Here is a tiny trained network, its code and every weight. The questions are about switching its units off for an input and a target symbol, where a switched-off unit gives its printed mean instead of its output.

import numpy as np


def w(rows, s, z=0):
    codes = np.array(rows[::2]) - 128.0
    scale = np.full(codes.shape[1], s)
    scale[-1] = z or s
    return codes * scale


def norm(h):
    return h / np.sqrt((h * h).mean(-1, keepdims=True) + 1e-5)


def f(y):
    return y / 2 * (1 + np.tanh(0.7978845608 * (y + 0.044715 * y**3)))


def softmax(a):
    e = np.exp(a - a.max(-1, keepdims=True))
    return e / e.sum(-1, keepdims=True)


def log_softmax(a):
    a = a - a.max(-1, keepdims=True)
    return a - np.log(np.exp(a).sum(-1, keepdims=True))


def net(x, mask):
    ids = ['βγδεηθλμπτφψω'.index(c) for c in x.split()]
    T = len(ids)
    res = E[ids] + P[:T]
    u = 0
    for l in range(3):
        q, k, v = (norm(res) @ M[l].T for M in (Q, K, V))
        z = softmax(np.where(np.tri(T) > 0, q @ k.T / 2**0.5, -1e9)) @ v
        res = res + np.where(mask[u], z, O[l][:, -1]) @ O[l][:, :-1]
        u += 1
        y = f(norm(res) @ A[l][:, :-1].T + A[l][:, -1])
        res = res + np.where(mask[u : u + 4], y, B[l][:, -1]) @ B[l][:, :-1]
        u += 4
    return log_softmax(norm(res)[-1] @ U[:, :-1].T + U[:, -1])


Q, K, V, O, A, B = {}, {}, {}, {}, {}, {}
E = w([
[153,92,111],'β',
[132,70,146],'γ',
[142,88,153],'δ',
[124,82,140],'ε',
[121,122,144],'η',
[120,175,148],'θ',
[154,143,145],'λ',
[130,70,141],'μ',
[152,146,145],'π',
[84,149,251],'τ',
[110,79,79],'φ',
[166,126,51],'ψ',
[162,150,175],'ω',
],0.027)
P = w([
[4,165,130],'0',
[150,144,130],'1',
[164,130,127],'2',
[157,140,120],'3',
[149,143,120],'4',
[153,139,119],'5',
[143,118,113],'6',
[141,123,112],'7',
[137,114,107],'8',
[122,120,113],'9',
[110,121,123],'10',
],0.013)
Q[0] = w([
[82,4,73],'0.h0',
[164,145,181],'0.h0',
],0.028)
K[0] = w([
[126,39,2],'0.h0',
[95,137,107],'0.h0',
],0.025)
V[0] = w([
[176,252,236],'0.h0',
[54,108,103],'0.h0',
],0.0039)
O[0] = w([
[64,254,124,1],'0.h0',
[97,115,133,138],'0.h0',
],0.0082,0.0013)
A[0] = w([
[111,138,123,4],'0.n0',
[154,186,187,47],'0.n1',
[173,239,179,80],'0.n2',
[116,184,249,60],'0.n3',
],0.018,0.0047)
B[0] = w([
[51,142,66,110],'0.n0',
[98,217,137,194],'0.n1',
[119,253,125,254],'0.n2',
[140,79,162,236],'0.n3',
],0.022,0.0081)
Q[1] = w([
[209,208,23],'1.h0',
[143,74,6],'1.h0',
],0.021)
K[1] = w([
[252,168,171],'1.h0',
[200,30,13],'1.h0',
],0.019)
V[1] = w([
[235,100,254],'1.h0',
[127,116,254],'1.h0',
],0.012)
O[1] = w([
[48,248,184,254],'1.h0',
[34,130,122,17],'1.h0',
],0.011,0.00071)
A[1] = w([
[70,149,158,169],'1.n0',
[152,180,8,252],'1.n1',
[92,93,64,68],'1.n2',
[145,148,130,65],'1.n3',
],0.016,0.0036)
B[1] = w([
[187,108,136,246],'1.n0',
[249,37,58,254],'1.n1',
[56,161,111,131],'1.n2',
[94,113,118,122],'1.n3',
],0.019,0.0044)
Q[2] = w([
[56,83,251],'2.h0',
[147,76,157],'2.h0',
],0.023)
K[2] = w([
[4,143,206],'2.h0',
[40,121,89],'2.h0',
],0.021)
V[2] = w([
[3,82,136],'2.h0',
[92,73,39],'2.h0',
],0.025)
O[2] = w([
[6,115,171,2],'2.h0',
[91,18,104,117],'2.h0',
],0.021,0.0048)
A[2] = w([
[88,2,51,132],'2.n0',
[13,109,120,34],'2.n1',
[56,94,170,3],'2.n2',
[134,162,17,14],'2.n3',
],0.023,0.0063)
B[2] = w([
[88,253,75,253],'2.n0',
[201,23,119,188],'2.n1',
[214,155,126,173],'2.n2',
[45,96,90,153],'2.n3',
],0.032,0.011)
U = w([
[60,81,107,181],'β',
[115,73,145,140],'γ',
[203,53,216,104],'δ',
[72,84,125,172],'ε',
[166,64,174,108],'η',
[158,131,155,79],'θ',
[169,131,153,91],'λ',
[94,83,130,206],'μ',
[175,145,145,108],'π',
[36,171,205,253],'τ',
[30,174,22,61],'φ',
[226,83,10,40],'ψ',
[152,165,142,149],'ω',
],0.013,0.0052)

Each question gives the input, a string of symbols that net reads in full, and the target symbol t.
The units are the heads (2 rows each of Q, K, V and O) and the neurons (one row each of A and B). Each row of codes is followed by its name. A weight is (code - 128) times the scale printed after its matrix; where a second scale follows, it is the last column's (O, A, B and U).
mask holds one flag per unit, layer by layer, with each layer's heads first. A switched-off unit (its flag False) gives its mean, the last column of its rows in O or B, instead of its output. The means were averaged over made-up inputs and are rounded, as every weight is.
A unit's drop is (log p(t) with every unit on - log p(t) with that unit switched off) / (log p(t) with every unit on - log p(t) with every unit switched off).
The circuit of an input: a set's keep is (log p(t) with only the set's units on - log p(t) with every unit switched off) / (log p(t) with every unit on - log p(t) with every unit switched off). Starting from the 12 units with the biggest drops (on a tie, the unit counted first), units are removed one at a time, each time the one whose removal leaves the highest keep (on an exact tie, the one counted first), for as long as the keep stays at least 0.8.
units of the circuit, in order: the units of the circuit, biggest drop first
unit that matters most: the unit with the biggest drop
k most important neurons: the k neurons with the biggest drops, biggest first
k most important neurons of layer l: the k neurons of layer l with the biggest drops, biggest first
input δ μ ω ψ π μ θ δ, target δ: units of the circuit, in order => (0.n2; 1.h0; 2.n0)
input τ π γ, target τ: most important neuron of layer 1 => (1.n1)
input ε δ μ β τ μ θ, target τ: 3 most important neurons => (1.n1; 0.n1; 0.n3)
input ψ θ ψ μ ψ ε θ, target ψ: 3 most important neurons => (0.n2; 2.n0; 1.n1)
input τ π β τ λ β ε β μ β γ, target τ: units of the circuit, in order => (2.h0; 1.h0)
input φ θ ψ ω π γ ψ ω φ β ε, target φ: 4 most important neurons => (0.n2; 2.n0; 0.n3; 1.n2)
input δ γ τ μ φ β, target φ: units of the circuit, in order => (0.n2; 2.h0; 2.n0; 1.n2)
input μ θ φ ω δ θ ψ τ φ β, target φ: units of the circuit, in order => (0.n2; 2.n0; 2.h0; 1.n2)
input δ β ψ δ μ μ, target δ: 2 most important neurons => (0.n2; 2.n1)
input ψ γ η τ τ τ τ η, target ψ: units of the circuit, in order => (0.n1; 0.n2)
input δ δ φ τ λ, target φ: 2 most important neurons of layer 1 => (1.n1; 1.n2)
input φ ψ ω η δ ε, target φ: 4 most important neurons => (0.n2; 2.n0; 0.n3; 0.n1)
input τ β τ γ δ δ, target τ: 2 most important neurons => (0.n2; 1.n1)
input λ τ η π φ π, target φ: 3 most important neurons => (0.n2; 0.n3; 2.n3)
input δ φ π μ λ φ μ ψ ω η, target δ: 4 most important neurons => (1.n1; 0.n2; 2.n1; 2.n0)
input δ φ π, target φ: 3 most important neurons of layer 2 => (2.n3; 2.n1; 2.n2)
input τ ε γ δ π π λ ψ γ ε, target τ: most important neuron => (0.n2)
input δ γ β λ τ τ μ γ ψ ε, target δ: 2 most important neurons => (0.n2; 1.n1)
input φ η ψ τ μ φ ψ η η, target φ: 3 most important neurons => (0.n2; 2.n0; 0.n1)
input δ ψ ω φ μ γ τ η τ μ, target δ: unit that matters most => 2.h0
input ψ ψ π φ ψ θ η, target ψ: 2 most important neurons of layer 0 => (0.n1; 0.n3)
input β ψ π ω η ω ψ θ λ ψ θ, target ψ: 4 most important neurons => (0.n2; 2.n0; 2.n3; 1.n1)
input τ φ ω δ, target τ: 2 most important neurons of layer 2 => (2.n1; 2.n2)
input μ ψ γ τ μ τ γ λ τ ψ τ, target τ: 2 most important neurons of layer 0 => (0.n2; 0.n1)
input δ β γ, target δ: 2 most important neurons => (0.n2; 2.n1)
input β ε φ λ, target φ: 2 most important neurons of layer 1 => (1.n0; 1.n2)
input τ ε ω μ, target τ: 2 most important neurons => (0.n2; 1.n1)
input θ μ δ τ τ φ, target φ: 3 most important neurons of layer 0 => (0.n3; 0.n2; 0.n1)
